Below are the code and all the weights of a small trained network. Each question names an input and a class and asks about switching units off, where a switched-off unit gives its printed mean instead of its output.

import numpy as np


def w(rows, s, z=0):
    codes = np.array(rows[::2]) - 128.0
    scale = np.full(codes.shape[1], s)
    scale[-1] = z or s
    return codes * scale


def norm(h):
    return h / np.sqrt((h * h).mean(-1, keepdims=True) + 1e-5)


def f(y):
    return np.maximum(y, 0)


def log_softmax(a):
    a = a - a.max(-1, keepdims=True)
    return a - np.log(np.exp(a).sum(-1, keepdims=True))


def net(x, mask):
    res = np.array(x, float).reshape(1, 5) / 4 @ E
    u = 0
    for l in range(2):
        y = f(norm(res) @ A[l][:, :-1].T + A[l][:, -1])
        res = res + np.where(mask[u : u + 5], y, B[l][:, -1]) @ B[l][:, :-1]
        u += 5
    return log_softmax(norm(res)[-1] @ U[:, :-1].T + U[:, -1])


A, B = {}, {}
E = w([
[215,104,211,62,91,94,110,190,53,179,191,48],'x0',
[1,151,211,154,106,170,98,123,140,137,98,136],'x1',
[125,220,53,58,96,185,86,83,109,192,150,107],'x2',
[143,192,120,170,91,79,79,146,114,60,163,141],'x3',
[82,75,51,173,60,81,175,198,131,191,131,82],'x4',
],0.0065)
A[0] = w([
[178,106,64,74,144,53,171,86,41,60,145,126,19],'L0N1',
[117,235,99,246,95,103,99,133,89,39,215,38,81],'L0N2',
[19,181,221,123,69,129,98,123,127,136,130,134,11],'L0N3',
[142,177,127,186,128,101,61,182,81,37,115,126,1],'L0N4',
[3,161,213,142,96,94,59,149,137,152,89,127,12],'L0N5',
],0.0059,0.0036)
B[0] = w([
[183,122,90,217,114,225,96,149,201,97,159,128,222],'L0N1',
[68,105,104,105,171,160,156,111,99,214,44,136,252],'L0N2',
[173,113,38,120,177,126,59,165,119,83,217,93,228],'L0N3',
[154,136,174,106,194,187,166,171,110,140,56,56,189],'L0N4',
[254,51,126,181,95,160,145,132,219,148,150,134,244],'L0N5',
],0.0087,0.0036)
A[1] = w([
[203,159,227,52,84,33,103,230,62,108,205,73,41],'L1N1',
[125,50,167,3,236,115,200,189,206,139,60,78,118],'L1N2',
[179,198,198,89,175,134,65,70,91,26,189,192,133],'L1N3',
[193,141,17,130,141,73,193,129,106,38,131,182,89],'L1N4',
[161,95,210,223,175,10,190,174,133,28,96,131,3],'L1N5',
],0.0054,0.0018)
B[1] = w([
[65,74,123,95,67,160,164,103,140,70,90,126,230],'L1N1',
[135,251,88,157,159,166,107,171,100,144,110,162,252],'L1N2',
[99,104,153,126,151,8,136,119,161,190,124,157,219],'L1N3',
[105,91,177,163,100,125,99,122,155,52,165,155,204],'L1N4',
[69,165,102,107,123,64,147,82,122,159,165,4,234],'L1N5',
],0.011,0.005)
U = w([
[225,36,136,208,163,218,54,180,221,76,255,85,2],'0',
[81,251,58,91,131,97,149,63,85,206,209,36,124],'1',
[158,201,98,124,250,240,166,237,34,205,9,131,21],'2',
[40,53,151,93,57,168,192,117,118,67,43,192,244],'3',
[99,109,117,117,140,57,151,189,131,202,124,158,205],'4',
],0.0065,0.0027)

Each question gives the input, the list of numbers given to net, and the class t.
The units are the neurons (one row each of A and B). Each row of codes is followed by its name. A weight is (code - 128) times the scale printed after its matrix; where a second scale follows, it is the last column's (A, B and U).
mask holds one flag per neuron, layer by layer. A switched-off neuron (its flag False) gives its mean, the last column of its row in B, instead of its output. The means were averaged over made-up inputs and are rounded, as every weight is.
A unit's drop is (log p(t) with every unit on - log p(t) with that unit switched off) / (log p(t) with every unit on - log p(t) with every unit switched off).
The circuit of an input: a set's keep is (log p(t) with only the set's units on - log p(t) with every unit switched off) / (log p(t) with every unit on - log p(t) with every unit switched off). Starting from all 10 units, units are removed one at a time, each time the one whose removal leaves the highest keep (on an exact tie, the one counted first), for as long as the keep stays at least 0.8.
circuit, biggest first: the units of the circuit, biggest drop first
k most important neurons: the k neurons with the biggest drops, biggest first
top k neurons in layer l: the k neurons of layer l with the biggest drops, biggest first
input [8,3,1,-1,-3], class 3: circuit, biggest first : (L1N1)
input [-8,-6,5,7,-1], class 3: top 3 neurons in layer 0 : (L0N2; L0N3; L0N5)
input [3,-8,8,-2,-8], class 0: 2 most important neurons : (L0N1; L1N5)
input [1,-4,4,-3,-3], class 0: 3 most important neurons : (L0N1; L1N5; L0N2)
input [6,1,-7,-5,-7], class 1: top 3 neurons in layer 1 : (L1N5; L1N2; L1N4)
input [-6,-8,8,8,-2], class 0: top 4 neurons in layer 1 : (L1N4; L1N5; L1N2; L1N1)
input [7,-8,5,8,-2], class 0: 2 most important neurons : (L0N1; L1N5)
input [8,4,6,6,5], class 3: top 3 neurons in layer 1 : (L1N1; L1N5; L1N2)
input [-5,7,-2,3,-8], class 4: 3 most important neurons : (L1N3; L0N1; L1N4)
input [-8,1,-3,-8,-4], class 2: circuit, biggest first : (L1N2; L1N1)
input [-1,8,-4,3,8], class 0: 2 most important neurons : (L0N5; L0N3)
input [7,-2,6,1,-8], class 4: circuit, biggest first : (L1N3; L1N5)
input [-5,5,1,-8,4], class 2: circuit, biggest first : (L1N1; L1N2)
input [2,-1,5,8,7], class 2: circuit, biggest first : (L0N2; L1N5)
input [-2,4,-6,-6,-8], class 4: 2 most important neurons : (L1N3; L0N2)
input [-1,4,-2,6,1], class 2: circuit, biggest first : (L0N4)
input [2,6,3,-4,6], class 0: circuit, biggest first : (L0N5; L0N3)
input [-1,-1,-5,6,-3], class 2: 2 most important neurons : (L0N4; L0N2)
input [6,4,-7,-2,3], class 1: top 3 neurons in layer 1 : (L1N5; L1N2; L1N4)
input [-2,8,-4,4,-4], class 0: circuit, biggest first : (L0N5)
input [-4,5,-6,-2,6], class 1: circuit, biggest first : (L1N5; L0N2)
input [-6,-3,-1,7,-8], class 4: 2 most important neurons : (L1N3; L1N1)
input [0,3,-7,-4,3], class 1: 2 most important neurons : (L1N5; L0N2)
input [7,-4,1,7,-8], class 4: top 2 neurons in layer 1 : (L1N3; L1N4)
input [2,1,-4,5,-3], class 2: top 2 neurons in layer 0 : (L0N4; L0N2)
input [-4,5,3,-5,2], class 0: circuit, biggest first : (L0N5; L0N2; L0N3)
input [1,-6,3,1,-3], class 0: circuit, biggest first : (L0N1)
input [-4,-3,6,-5,-8], class 4: 3 most important neurons : (L1N3; L0N2; L1N5)
